Below are the code and all the weights of a small trained network. Each question names an input and a target symbol and asks about switching units off, where a switched-off unit gives its printed mean instead of its output.

import numpy as np


def w(rows, s, z=0):
    codes = np.array(rows[::2]) - 128.0
    scale = np.full(codes.shape[1], s)
    scale[-1] = z or s
    return codes * scale


def f(y):
    return np.maximum(y, 0)


def softmax(a):
    e = np.exp(a - a.max(-1, keepdims=True))
    return e / e.sum(-1, keepdims=True)


def log_softmax(a):
    a = a - a.max(-1, keepdims=True)
    return a - np.log(np.exp(a).sum(-1, keepdims=True))


def net(x, mask):
    ids = ['βγδζηθλξτω'.index(c) for c in x.split()]
    T = len(ids)
    res = E[ids] + P[:T]
    q, k, v = (res @ M[0].T for M in (Q, K, V))
    z = softmax(np.where(np.tri(T) > 0, q @ k.T / 2**0.5, -1e9)) @ v
    res = res + np.where(mask[0], z, O[0][:, -1]) @ O[0][:, :-1]
    y = f(res @ A[0][:, :-1].T + A[0][:, -1])
    res = res + np.where(mask[1:9], y, B[0][:, -1]) @ B[0][:, :-1]
    return log_softmax(res[-1] @ U[:, :-1].T + U[:, -1])


Q, K, V, O, A, B = {}, {}, {}, {}, {}, {}
E = w([
[84,247,120,111,148,119,136,141],'β',
[158,3,90,128,69,112,203,79],'γ',
[157,99,130,118,206,132,149,112],'δ',
[81,68,30,142,158,82,117,92],'ζ',
[95,108,110,108,101,190,120,46],'η',
[116,134,118,183,151,129,75,78],'θ',
[98,149,45,143,181,131,117,101],'λ',
[69,119,98,96,98,115,85,83],'ξ',
[149,129,170,100,130,166,74,162],'τ',
[143,226,172,165,93,104,136,166],'ω',
],0.025)
P = w([
[163,160,86,185,221,134,49,95],'0',
[57,82,155,139,42,71,208,119],'1',
[146,145,173,139,80,189,88,71],'2',
[140,83,92,101,98,182,6,181],'3',
[95,154,150,139,96,57,164,176],'4',
[165,172,143,169,136,117,136,60],'5',
],0.011)
Q[0] = w([
[163,110,177,85,221,107,162,70],'h1',
[123,50,2,88,219,187,61,121],'h1',
],0.0069)
K[0] = w([
[255,58,102,49,239,223,81,134],'h1',
[89,82,152,104,156,52,161,92],'h1',
],0.0063)
V[0] = w([
[104,124,79,111,82,85,23,149],'h1',
[153,113,58,146,123,70,215,254],'h1',
],0.0067)
O[0] = w([
[65,162,138,102,78,197,146,98,176],'h1',
[79,152,94,77,249,56,134,92,3],'h1',
],0.016,0.0038)
A[0] = w([
[137,190,74,219,177,82,109,207,188],'n1',
[110,168,148,77,31,61,179,127,175],'n2',
[114,56,104,55,190,101,105,147,73],'n3',
[145,115,105,143,88,184,114,183,182],'n4',
[108,175,195,65,124,55,215,180,77],'n5',
[96,142,123,95,202,85,213,117,252],'n6',
[122,99,104,127,52,125,113,161,237],'n7',
[100,71,90,151,91,92,255,162,184],'n8',
],0.0094,0.0029)
B[0] = w([
[79,84,118,154,141,122,101,114,197],'n1',
[149,110,134,135,60,83,137,61,225],'n2',
[112,162,103,164,58,152,74,173,177],'n3',
[123,177,136,101,165,101,207,106,240],'n4',
[134,100,94,86,173,186,146,112,160],'n5',
[183,175,114,138,114,171,185,155,190],'n6',
[144,95,155,128,250,68,116,105,255],'n7',
[98,176,156,176,153,200,70,149,229],'n8',
],0.011,0.0098)
U = w([
[56,131,206,209,88,147,57,174,42],'β',
[161,157,60,115,186,106,154,92,40],'γ',
[5,123,133,159,159,133,128,180,126],'δ',
[113,122,152,124,108,92,145,114,238],'ζ',
[221,67,137,109,166,37,187,164,254],'η',
[103,104,101,98,81,96,54,64,84],'θ',
[152,196,121,153,2,161,82,178,154],'λ',
[143,94,61,52,60,232,129,81,79],'ξ',
[103,152,219,114,163,223,149,228,191],'τ',
[141,44,144,174,140,106,36,125,81],'ω',
],0.0077,0.0026)

Each question gives the input, a string of symbols that net reads in full, and the target symbol t.
The units are the heads (2 rows each of Q, K, V and O) and the neurons (one row each of A and B). Each row of codes is followed by its name. A weight is (code - 128) times the scale printed after its matrix; where a second scale follows, it is the last column's (O, A, B and U).
mask holds one flag per unit, heads first, then neurons. A switched-off unit (its flag False) gives its mean, the last column of its rows in O or B, instead of its output. The means were averaged over made-up inputs and are rounded, as every weight is.
A unit's drop is (log p(t) with every unit on - log p(t) with that unit switched off) / (log p(t) with every unit on - log p(t) with every unit switched off).
The circuit of an input: a set's keep is (log p(t) with only the set's units on - log p(t) with every unit switched off) / (log p(t) with every unit on - log p(t) with every unit switched off). Starting from all 9 units, units are removed one at a time, each time the one whose removal leaves the highest keep (on an exact tie, the one counted first), for as long as the keep stays at least 0.8.
circuit, biggest first: the units of the circuit, biggest drop first
most important unit: the unit with the biggest drop
k most important neurons: the k neurons with the biggest drops, biggest first
drop when u is switched off: that unit's drop, to one decimal
input θ γ δ τ, target λ: circuit, biggest first -> [h1 n3 n7]
input ξ λ δ, target η: circuit, biggest first -> [h1 n8]
input ζ δ γ, target ω: 4 most important neurons -> [n8 n4 n6 n7]
input η η λ ζ, target η: circuit, biggest first -> [h1 n4 n7]
input δ β δ, target η: circuit, biggest first -> [h1]
input ω γ γ λ, target λ: circuit, biggest first -> [n3 h1 n6 n7]
input δ γ ξ τ τ, target η: circuit, biggest first -> [n8 n3]
input β δ δ η τ, target η: 4 most important neurons -> [n8 n7 n4 n3]
input η η δ ξ, target η: circuit, biggest first -> [n7 h1 n4]
input η ξ θ η η, target ζ: 2 most important neurons -> [n7 n4]
input γ δ δ τ, target ω: 3 most important neurons -> [n8 n6 n1]
input β η λ λ, target η: 2 most important neurons -> [n4 n7]
input δ ξ γ δ δ, target τ: 3 most important neurons -> [n2 n7 n6]
input δ τ δ δ ξ, target θ: most important unit -> n2
input τ δ δ τ, target ω: drop when n6 is switched off -> 0.2
input ξ γ λ η ω, target γ: drop when n8 is switched off -> 0.0
input β η τ δ γ, target β: drop when n8 is switched off -> 2.2
